Here is a tiny trained network, its code and every weight. The questions are about switching its units off for an input and a target symbol, where a switched-off unit gives its printed mean instead of its output.

import numpy as np


def w(rows, s, z=0):
    codes = np.array(rows[::2]) - 128.0
    scale = np.full(codes.shape[1], s)
    scale[-1] = z or s
    return codes * scale


def f(y):
    return y / 2 * (1 + np.tanh(0.7978845608 * (y + 0.044715 * y**3)))


def softmax(a):
    e = np.exp(a - a.max(-1, keepdims=True))
    return e / e.sum(-1, keepdims=True)


def log_softmax(a):
    a = a - a.max(-1, keepdims=True)
    return a - np.log(np.exp(a).sum(-1, keepdims=True))


def net(x, mask):
    ids = ['αβγδεζμξτφψω'.index(c) for c in x.split()]
    T = len(ids)
    res = E[ids] + P[:T]
    q, k, v = (res @ M[0].T for M in (Q, K, V))
    z = softmax(np.where(np.tri(T) > 0, q @ k.T / 4**0.5, -1e9)) @ v
    res = res + np.where(mask[0], z, O[0][:, -1]) @ O[0][:, :-1]
    y = f(res @ A[0][:, :-1].T + A[0][:, -1])
    res = res + np.where(mask[1:9], y, B[0][:, -1]) @ B[0][:, :-1]
    return log_softmax(res[-1] @ U[:, :-1].T + U[:, -1])


Q, K, V, O, A, B = {}, {}, {}, {}, {}, {}
E = w([
[168,123,93,127,209,189],'α',
[131,44,63,89,174,139],'β',
[135,16,164,131,91,89],'γ',
[131,121,97,105,44,113],'δ',
[149,85,185,149,187,136],'ε',
[178,144,173,166,97,161],'ζ',
[117,76,45,54,126,144],'μ',
[141,126,208,159,69,117],'ξ',
[133,93,2,120,139,147],'τ',
[60,176,170,217,209,116],'φ',
[137,64,127,93,47,104],'ψ',
[74,196,97,165,139,142],'ω',
],0.018)
P = w([
[227,141,95,109,122,7],'0',
[98,103,180,52,174,97],'1',
[188,132,97,156,96,142],'2',
[79,106,200,61,159,129],'3',
[188,133,90,174,96,175],'4',
[67,77,203,52,141,140],'5',
[172,157,119,181,113,211],'6',
[51,80,211,57,150,167],'7',
[160,145,104,193,106,221],'8',
],0.014)
Q[0] = w([
[237,118,77,222,124,112],'H0',
[117,156,137,119,73,110],'H0',
[247,175,47,211,50,133],'H0',
[192,95,117,147,155,157],'H0',
],0.012)
K[0] = w([
[58,96,143,159,101,227],'H0',
[122,147,184,70,95,131],'H0',
[58,72,119,162,81,254],'H0',
[144,105,170,96,109,180],'H0',
],0.01)
V[0] = w([
[171,194,95,130,40,144],'H0',
[129,79,224,183,126,90],'H0',
[71,162,147,78,12,116],'H0',
[140,203,146,250,121,153],'H0',
],0.012)
O[0] = w([
[66,156,131,88,138,97,205],'H0',
[143,48,157,230,132,48,143],'H0',
[8,153,86,142,15,101,153],'H0',
[183,218,218,139,145,60,1],'H0',
],0.013,0.0082)
A[0] = w([
[56,32,126,107,196,76,203],'N0',
[147,26,215,2,78,122,165],'N1',
[184,22,164,182,117,119,29],'N2',
[101,15,23,177,67,168,1],'N3',
[122,75,161,226,92,139,207],'N4',
[89,100,220,6,173,97,109],'N5',
[81,104,119,61,220,34,80],'N6',
[55,145,85,133,39,64,103],'N7',
],0.0071,0.0046)
B[0] = w([
[208,98,127,158,41,155,199],'N0',
[118,171,70,199,185,164,191],'N1',
[66,137,125,70,183,92,162],'N2',
[126,175,147,193,147,128,254],'N3',
[171,90,55,30,110,61,173],'N4',
[177,199,117,83,126,67,157],'N5',
[127,182,201,130,76,97,147],'N6',
[100,131,255,87,159,184,221],'N7',
],0.0088,0.026)
U = w([
[168,154,213,79,158,171,49],'α',
[125,108,155,153,174,179,147],'β',
[59,55,139,194,149,74,6],'γ',
[91,152,200,31,118,154,161],'δ',
[83,49,205,64,213,128,177],'ε',
[212,202,195,168,67,114,51],'ζ',
[64,185,58,115,115,131,110],'μ',
[189,80,229,35,40,114,142],'ξ',
[124,167,92,10,103,134,77],'τ',
[40,165,191,205,254,65,220],'φ',
[121,67,247,197,120,172,184],'ψ',
[62,252,104,137,166,70,252],'ω',
],0.0067,0.0031)

Each question gives the input, a string of symbols that net reads in full, and the target symbol t.
The units are the heads (4 rows each of Q, K, V and O) and the neurons (one row each of A and B). Each row of codes is followed by its name. A weight is (code - 128) times the scale printed after its matrix; where a second scale follows, it is the last column's (O, A, B and U).
mask holds one flag per unit, heads first, then neurons. A switched-off unit (its flag False) gives its mean, the last column of its rows in O or B, instead of its output. The means were averaged over made-up inputs and are rounded, as every weight is.
A unit's drop is (log p(t) with every unit on - log p(t) with that unit switched off) / (log p(t) with every unit on - log p(t) with every unit switched off).
The circuit of an input: a set's keep is (log p(t) with only the set's units on - log p(t) with every unit switched off) / (log p(t) with every unit on - log p(t) with every unit switched off). Starting from all 9 units, units are removed one at a time, each time the one whose removal leaves the highest keep (on an exact tie, the one counted first), for as long as the keep stays at least 0.8.
circuit, biggest first: the units of the circuit, biggest drop first
k most important neurons: the k neurons with the biggest drops, biggest first
drop when u is switched off: that unit's drop, to one decimal
input ξ ψ ψ ψ γ ψ ξ ε, target ξ: circuit, biggest first : [H0; N3; N0; N4]
input δ ω γ τ ψ τ, target δ: circuit, biggest first : [H0; N7]
input ψ ξ ψ δ, target ψ: 3 most important neurons : [N7; N0; N3]
input ε ψ δ ψ δ ψ φ ψ, target ε: most important neuron : [N2]
input ψ ξ δ ψ γ ψ δ ξ ξ, target ξ: 3 most important neurons : [N4; N1; N3]
input ξ ψ φ δ β β δ ψ δ, target ψ: circuit, biggest first : [N7; N3; H0]
input δ φ ω ψ ε ψ τ, target τ: circuit, biggest first : [H0; N3]
input μ β ψ α, target μ: circuit, biggest first : [H0; N7]
input δ ψ ξ β α τ δ δ ε, target ε: 4 most important neurons : [N3; N0; N1; N2]
input ξ α δ τ δ ψ α δ, target ξ: circuit, biggest first : [H0; N3; N4]
input δ β β ψ γ ξ δ γ, target δ: 2 most important neurons : [N7; N5]
input ξ β ψ μ, target ξ: circuit, biggest first : [H0; N3; N0]
input β δ ξ δ δ β γ δ, target β: circuit, biggest first : [H0; N1]
input ψ δ ψ γ γ β ε, target ε: circuit, biggest first : [H0; N2; N4]
input τ ψ ψ ψ μ ψ, target τ: circuit, biggest first : [H0; N7]
input δ ψ β ω, target δ: most important neuron : [N7]
input ψ ψ δ ψ ψ γ, target ψ: circuit, biggest first : [H0; N0; N3]
input ε μ ξ δ ψ φ, target ε: 3 most important neurons : [N2; N3; N4]
input ζ τ ψ δ ψ ε, target ζ: circuit, biggest first : [H0; N5; N0]
input ψ β ψ β δ γ τ μ, target ψ: circuit, biggest first : [H0; N0; N7; N3]
input ψ φ δ δ μ ξ ξ, target ξ: circuit, biggest first : [H0; N4; N3]
input ψ ε α ψ β ψ ψ ε, target ψ: most important neuron : [N0]
input ε ψ ψ δ δ α δ δ ψ, target δ: 2 most important neurons : [N7; N0]
input μ δ ψ, target ψ: 2 most important neurons : [N7; N3]
input φ ω τ ψ τ δ ζ, target ζ: 3 most important neurons : [N7; N2; N1]
input α φ δ ψ δ ψ ψ ψ, target α: drop when N5 is switched off : 0.2
input β β ψ β, target β: drop when N1 is switched off : 0.1
